Here is a tiny trained network, its code and every weight. The questions are about switching its units off for an input and a class, where a switched-off unit gives its printed mean instead of its output.

import numpy as np


def w(rows, s, z=0):
    codes = np.array(rows[::2]) - 128.0
    scale = np.full(codes.shape[1], s)
    scale[-1] = z or s
    return codes * scale


def norm(h):
    return h / np.sqrt((h * h).mean(-1, keepdims=True) + 1e-5)


def f(y):
    return y / 2 * (1 + np.tanh(0.7978845608 * (y + 0.044715 * y**3)))


def log_softmax(a):
    a = a - a.max(-1, keepdims=True)
    return a - np.log(np.exp(a).sum(-1, keepdims=True))


def net(x, mask):
    res = np.array(x, float).reshape(1, 5) / 4 @ E
    u = 0
    for l in range(3):
        y = f(norm(res) @ A[l][:, :-1].T + A[l][:, -1])
        res = res + np.where(mask[u : u + 4], y, B[l][:, -1]) @ B[l][:, :-1]
        u += 4
    return log_softmax(norm(res)[-1] @ U[:, :-1].T + U[:, -1])


A, B = {}, {}
E = w([
[92,101,120,114,164,46,83,129,109,202,200],'x0',
[139,180,61,91,89,164,187,153,198,161,176],'x1',
[135,159,159,52,121,7,240,138,64,103,93],'x2',
[166,111,98,192,141,120,162,132,79,177,82],'x3',
[184,170,69,160,65,142,87,129,63,94,198],'x4',
],0.012)
A[0] = w([
[158,128,111,133,118,52,107,125,76,149,133,40],'0.n0',
[174,143,58,234,71,225,108,115,121,125,124,126],'0.n1',
[75,57,138,163,157,170,69,133,131,212,107,99],'0.n2',
[155,172,144,121,58,132,115,95,99,2,134,1],'0.n3',
],0.0094,0.0092)
B[0] = w([
[108,103,101,10,111,148,153,96,155,200,102,144],'0.n0',
[174,132,107,172,199,133,54,114,101,137,175,254],'0.n1',
[129,179,151,153,130,109,124,107,187,77,186,220],'0.n2',
[158,62,145,159,134,102,157,219,61,94,134,150],'0.n3',
],0.013,0.0081)
A[1] = w([
[125,55,108,116,188,58,152,128,82,254,41,71],'1.n0',
[111,64,183,173,199,148,75,70,132,116,63,79],'1.n1',
[201,148,73,152,113,255,156,148,163,155,90,2],'1.n2',
[97,33,131,136,167,179,93,113,219,174,140,48],'1.n3',
],0.0098,0.0062)
B[1] = w([
[44,54,137,193,89,69,156,164,48,177,107,255],'1.n0',
[247,142,173,121,120,164,183,208,149,36,120,238],'1.n1',
[147,107,110,215,97,143,76,11,36,90,254,161],'1.n2',
[116,150,31,166,198,144,131,134,128,246,57,210],'1.n3',
],0.0089,0.006)
A[2] = w([
[164,146,102,105,105,192,45,74,126,110,186,247],'2.n0',
[115,175,117,48,91,176,184,89,240,129,129,44],'2.n1',
[85,39,143,188,143,144,111,180,165,142,104,2],'2.n2',
[95,126,126,51,9,94,180,101,53,132,146,181],'2.n3',
],0.011,0.0047)
B[2] = w([
[54,95,133,152,66,50,243,125,47,136,184,254],'2.n0',
[126,187,11,56,251,229,187,213,157,89,115,171],'2.n1',
[160,251,161,113,48,188,217,26,180,124,163,145],'2.n2',
[89,129,126,76,123,166,111,121,167,178,22,250],'2.n3',
],0.011,0.0096)
U = w([
[78,74,123,75,90,103,148,165,67,173,22,211],'0',
[110,199,100,57,140,203,99,126,240,153,66,83],'1',
[86,152,199,192,158,101,179,99,207,143,125,61],'2',
[184,95,126,113,65,155,50,105,142,152,117,1],'3',
[134,125,63,232,117,129,75,85,74,156,252,156],'4',
[181,118,187,157,94,132,188,187,67,32,121,167],'5',
],0.016,0.0086)

Each question gives the input, the list of numbers given to net, and the class t.
The units are the neurons (one row each of A and B). Each row of codes is followed by its name. A weight is (code - 128) times the scale printed after its matrix; where a second scale follows, it is the last column's (A, B and U).
mask holds one flag per neuron, layer by layer. A switched-off neuron (its flag False) gives its mean, the last column of its row in B, instead of its output. The means were averaged over made-up inputs and are rounded, as every weight is.
A unit's drop is (log p(t) with every unit on - log p(t) with that unit switched off) / (log p(t) with every unit on - log p(t) with every unit switched off).
The circuit of an input: a set's keep is (log p(t) with only the set's units on - log p(t) with every unit switched off) / (log p(t) with every unit on - log p(t) with every unit switched off). Starting from all 12 units, units are removed one at a time, each time the one whose removal leaves the highest keep (on an exact tie, the one counted first), for as long as the keep stays at least 0.8.
units of the circuit, in order: the units of the circuit, biggest drop first
unit that matters most: the unit with the biggest drop
k most important neurons: the k neurons with the biggest drops, biggest first
k most important neurons of layer l: the k neurons of layer l with the biggest drops, biggest first
drop when u is switched off: that unit's drop, to one decimal
input [6,2,8,-5,4], class 1: units of the circuit, in order : 2.n0, 0.n1, 1.n0
input [6,7,4,-5,7], class 1: 2 most important neurons : 0.n1, 2.n1
input [-6,1,8,-2,2], class 0: unit that matters most : 2.n3
input [-1,-5,-4,-1,-1], class 5: 2 most important neurons of layer 1 : 1.n1, 1.n2
input [6,8,4,-4,6], class 1: units of the circuit, in order : 0.n1, 2.n1, 1.n0
input [-5,-3,1,-4,-7], class 5: 2 most important neurons of layer 0 : 0.n2, 0.n0
input [5,7,1,0,4], class 0: units of the circuit, in order : 0.n1, 0.n2
input [1,7,4,0,-4], class 1: 3 most important neurons : 0.n1, 2.n1, 2.n0
input [3,-5,-4,-6,-7], class 1: units of the circuit, in order : 2.n0, 1.n3
input [-7,4,0,-7,6], class 4: 4 most important neurons : 0.n1, 1.n1, 1.n2, 2.n3
input [4,2,0,6,-4], class 2: 2 most important neurons : 0.n2, 0.n1
input [2,4,5,-5,6], class 0: 2 most important neurons : 0.n3, 2.n3
input [2,2,-5,3,-6], class 1: 2 most important neurons : 0.n1, 1.n2
input [2,2,0,7,-6], class 2: unit that matters most : 0.n2
input [4,-8,-4,5,-2], class 5: 2 most important neurons of layer 1 : 1.n1, 1.n0
input [-5,1,6,2,1], class 0: 2 most important neurons : 0.n1, 2.n3
input [7,4,-2,5,-6], class 1: 2 most important neurons of layer 1 : 1.n0, 1.n2
input [7,6,-2,1,-7], class 1: 2 most important neurons of layer 0 : 0.n2, 0.n1
input [0,3,4,6,5], class 0: 2 most important neurons of layer 0 : 0.n0, 0.n2
input [2,-1,1,1,4], class 0: unit that matters most : 0.n0
input [-6,-7,-6,0,-4], class 5: 2 most important neurons : 1.n1, 2.n3
input [2,-2,-3,5,-7], class 2: 2 most important neurons : 2.n3, 0.n0
input [5,-8,1,-6,5], class 0: 2 most important neurons : 0.n1, 0.n0
input [6,7,0,3,0], class 0: 2 most important neurons : 0.n1, 0.n2
input [6,5,-4,1,-6], class 1: drop when 2.n0 is switched off : 0.1
input [-3,-4,1,7,-6], class 5: drop when 1.n1 is switched off : 0.3
